Here is a tiny trained network, its code and every weight. The questions are about switching its units off for an input and a class, where a switched-off unit gives its printed mean instead of its output.

import numpy as np


def w(rows, s, z=0):
    codes = np.array(rows[::2]) - 128.0
    scale = np.full(codes.shape[1], s)
    scale[-1] = z or s
    return codes * scale


def f(y):
    return np.maximum(y, 0)


def log_softmax(a):
    a = a - a.max(-1, keepdims=True)
    return a - np.log(np.exp(a).sum(-1, keepdims=True))


def net(x, mask):
    res = np.array(x, float).reshape(1, 7) / 4 @ E
    y = f(res @ A[0][:, :-1].T + A[0][:, -1])
    res = res + np.where(mask, y, B[0][:, -1]) @ B[0][:, :-1]
    return log_softmax(res[-1] @ U[:, :-1].T + U[:, -1])


A, B = {}, {}
E = w([
[240,129,71,148,182],'x0',
[170,153,135,2,111],'x1',
[72,220,29,136,92],'x2',
[120,129,123,124,134],'x3',
[130,128,126,129,129],'x4',
[144,218,200,149,165],'x5',
[128,125,125,129,129],'x6',
],0.0065)
A[0] = w([
[128,203,208,150,124,35],'neuron 0',
[103,118,148,247,111,21],'neuron 1',
[158,206,162,138,153,33],'neuron 2',
[145,150,137,59,139,50],'neuron 3',
[27,122,202,121,76,2],'neuron 4',
[119,147,101,142,88,46],'neuron 5',
[96,54,85,115,76,37],'neuron 6',
[144,88,149,131,111,13],'neuron 7',
[196,142,90,168,181,104],'neuron 8',
[74,203,75,126,115,18],'neuron 9',
[139,173,102,138,116,82],'neuron 10',
[137,163,158,56,86,49],'neuron 11',
[135,66,220,129,147,29],'neuron 12',
],0.016,0.0042)
B[0] = w([
[148,74,38,105,177,230],'neuron 0',
[65,133,159,1,131,252],'neuron 1',
[140,106,38,135,128,210],'neuron 2',
[71,145,158,106,80,206],'neuron 3',
[172,116,149,198,21,250],'neuron 4',
[132,149,135,136,172,169],'neuron 5',
[137,113,38,109,175,216],'neuron 6',
[135,165,114,134,169,152],'neuron 7',
[127,119,162,159,43,250],'neuron 8',
[155,181,179,162,184,254],'neuron 9',
[129,131,165,168,147,185],'neuron 10',
[87,132,159,52,134,228],'neuron 11',
[145,192,162,170,190,239],'neuron 12',
],0.026,0.0059)
U = w([
[157,206,186,223,217,69],'0',
[165,97,138,207,7,173],'1',
[33,122,159,62,109,36],'2',
[167,63,1,158,165,114],'3',
[131,119,135,173,127,254],'4',
],0.0061,0.0087)

Each question gives the input, the list of numbers given to net, and the class t.
The units are the neurons (one row each of A and B). Each row of codes is followed by its name. A weight is (code - 128) times the scale printed after its matrix; where a second scale follows, it is the last column's (A, B and U).
mask holds one flag per neuron, in row order. A switched-off neuron (its flag False) gives its mean, the last column of its row in B, instead of its output. The means were averaged over made-up inputs and are rounded, as every weight is.
A unit's drop is (log p(t) with every unit on - log p(t) with that unit switched off) / (log p(t) with every unit on - log p(t) with every unit switched off).
The circuit of an input: a set's keep is (log p(t) with only the set's units on - log p(t) with every unit switched off) / (log p(t) with every unit on - log p(t) with every unit switched off). Starting from the 12 units with the biggest drops (on a tie, the unit counted first), units are removed one at a time, each time the one whose removal leaves the highest keep (on an exact tie, the one counted first), for as long as the keep stays at least 0.8.
circuit, biggest first: the units of the circuit, biggest drop first
most important unit: the unit with the biggest drop
top k neurons: the k neurons with the biggest drops, biggest first
drop when u is switched off: that unit's drop, to one decimal
input [-6,-2,8,2,-1,0,-6], class 0: circuit, biggest first	(neuron 9)
input [-8,1,8,-1,-3,-6,6], class 0: top 3 neurons	(neuron 9; neuron 5; neuron 8)
input [8,8,-6,3,-6,5,-5], class 1: top 2 neurons	(neuron 8; neuron 1)
input [7,-8,-7,1,3,-7,6], class 2: top 3 neurons	(neuron 1; neuron 4; neuron 9)
input [2,-7,-6,-3,7,-1,-6], class 2: top 3 neurons	(neuron 1; neuron 9; neuron 4)
input [-5,-4,0,0,-6,6,-2], class 3: top 4 neurons	(neuron 0; neuron 8; neuron 3; neuron 2)
input [-7,2,5,-3,5,7,2], class 1: top 2 neurons	(neuron 4; neuron 6)
input [-2,8,4,-8,-8,5,-1], class 2: top 2 neurons	(neuron 11; neuron 3)
input [-2,5,-6,3,-8,-1,2], class 0: top 2 neurons	(neuron 12; neuron 1)
input [-2,5,5,-4,1,6,7], class 3: top 2 neurons	(neuron 0; neuron 2)
input [3,-5,4,6,5,6,8], class 3: top 3 neurons	(neuron 2; neuron 0; neuron 4)
input [-1,2,4,-2,-8,-1,3], class 0: top 2 neurons	(neuron 1; neuron 9)
input [3,-2,-6,6,6,1,2], class 0: top 2 neurons	(neuron 12; neuron 4)
input [-6,2,-5,3,7,0,-6], class 1: most important unit	neuron 4
input [-6,-5,3,7,-8,-7,-7], class 3: top 3 neurons	(neuron 6; neuron 8; neuron 3)
input [2,8,8,5,-2,2,2], class 0: top 3 neurons	(neuron 9; neuron 1; neuron 10)
input [8,-3,-7,-6,1,5,-5], class 1: drop when neuron 5 is switched off	0.1
input [7,8,3,6,4,7,3], class 2: drop when neuron 10 is switched off	-0.2
input [3,0,4,-2,-8,-2,-1], class 0: drop when neuron 2 is switched off	0.3
input [2,-3,6,-6,-1,-8,-4], class 3: circuit, biggest first	(neuron 6)
input [2,6,4,4,8,-2,-8], class 2: drop when neuron 1 is switched off	-0.3
